Below is a small trained network, with its code and all its weights. Each question gives an input and a class and asks what happens when units are switched off, that is, made to give their printed mean instead of their output.

import numpy as np


def w(rows, s, z=0):
    codes = np.array(rows[::2]) - 128.0
    scale = np.full(codes.shape[1], s)
    scale[-1] = z or s
    return codes * scale


def f(y):
    return np.maximum(y, 0)


def log_softmax(a):
    a = a - a.max(-1, keepdims=True)
    return a - np.log(np.exp(a).sum(-1, keepdims=True))


def net(x, mask):
    res = np.array(x, float).reshape(1, 6) / 4 @ E
    y = f(res @ A[0][:, :-1].T + A[0][:, -1])
    res = res + np.where(mask, y, B[0][:, -1]) @ B[0][:, :-1]
    return log_softmax(res[-1] @ U[:, :-1].T + U[:, -1])


A, B = {}, {}
E = w([
[220,220,112,178,221,44,213,167,51,201,200],'x0',
[120,110,128,133,146,115,132,141,126,118,110],'x1',
[108,196,46,226,28,37,231,204,64,185,145],'x2',
[115,138,142,136,130,128,124,117,131,119,135],'x3',
[50,100,230,215,180,186,35,162,217,254,23],'x4',
[104,127,152,139,128,134,157,97,122,116,145],'x5',
],0.0045)
A[0] = w([
[161,205,69,213,123,35,176,147,121,139,155,3],'N0',
[176,191,81,191,100,58,224,194,76,158,172,25],'N1',
[102,81,179,123,125,176,74,153,217,179,40,29],'N2',
[192,60,34,28,191,134,113,42,90,3,204,183],'N3',
[46,121,86,237,15,101,193,202,147,175,42,163],'N4',
[49,124,94,181,24,118,147,167,117,138,90,88],'N5',
[45,75,175,157,150,218,26,92,216,165,28,61],'N6',
[178,193,197,181,237,122,126,138,111,225,127,143],'N7',
[62,79,224,110,123,180,63,83,193,197,83,73],'N8',
[204,232,54,204,75,42,238,179,41,154,225,66],'N9',
[105,212,214,203,213,119,142,211,170,246,59,167],'N10',
],0.004,0.0028)
B[0] = w([
[56,75,103,176,210,76,101,55,59,203,207,180],'N0',
[52,95,98,223,173,57,126,81,45,213,231,205],'N1',
[40,86,130,189,155,90,90,110,65,213,187,169],'N2',
[154,212,216,44,55,183,196,248,206,62,35,218],'N3',
[162,239,140,54,64,186,210,200,161,15,81,207],'N4',
[162,109,174,3,50,199,166,214,211,38,98,163],'N5',
[9,30,103,177,190,98,36,61,101,192,179,198],'N6',
[173,211,186,55,38,163,176,189,237,27,13,196],'N7',
[84,53,130,172,219,111,77,74,146,182,148,182],'N8',
[112,123,49,223,209,40,138,44,52,147,198,253],'N9',
[216,173,178,58,63,242,219,184,190,13,60,218],'N10',
],0.0044,0.0062)
U = w([
[138,109,221,47,41,233,70,218,211,36,55,169],'0',
[228,252,54,90,51,106,246,223,77,20,153,235],'1',
[49,37,38,253,208,61,32,56,21,220,229,3],'2',
],0.0037,0.0025)

Each question gives the input, the list of numbers given to net, and the class t.
The units are the neurons (one row each of A and B). Each row of codes is followed by its name. A weight is (code - 128) times the scale printed after its matrix; where a second scale follows, it is the last column's (A, B and U).
mask holds one flag per neuron, in row order. A switched-off neuron (its flag False) gives its mean, the last column of its row in B, instead of its output. The means were averaged over made-up inputs and are rounded, as every weight is.
A unit's drop is (log p(t) with every unit on - log p(t) with that unit switched off) / (log p(t) with every unit on - log p(t) with every unit switched off).
The circuit of an input: a set's keep is (log p(t) with only the set's units on - log p(t) with every unit switched off) / (log p(t) with every unit on - log p(t) with every unit switched off). Starting from all 11 units, units are removed one at a time, each time the one whose removal leaves the highest keep (on an exact tie, the one counted first), for as long as the keep stays at least 0.8.
circuit, biggest first: the units of the circuit, biggest drop first
most important unit: the unit with the biggest drop
k most important neurons: the k neurons with the biggest drops, biggest first
drop of u: that unit's drop, to one decimal
input [-7,7,-8,-3,3,-8], class 2: most important unit : N6
input [8,3,-2,7,6,-3], class 0: circuit, biggest first : (N9, N7)
input [4,-4,2,-6,-1,-4], class 2: circuit, biggest first : (N3, N9)
input [1,1,1,-1,-5,-5], class 2: 3 most important neurons : (N10, N4, N7)
input [7,-3,4,-6,0,5], class 2: 4 most important neurons : (N9, N1, N0, N3)
input [4,-7,8,6,-1,-6], class 2: 4 most important neurons : (N9, N1, N0, N3)
input [-2,-7,-2,6,5,-4], class 2: 2 most important neurons : (N6, N3)
input [3,4,1,-5,-6,8], class 2: drop of N0 : 0.1
input [4,1,1,3,-6,-6], class 2: drop of N4 : 0.2
input [5,5,1,-1,-2,-5], class 2: drop of N7 : -0.1
input [-7,5,-7,1,8,-3], class 2: drop of N5 : 0.0
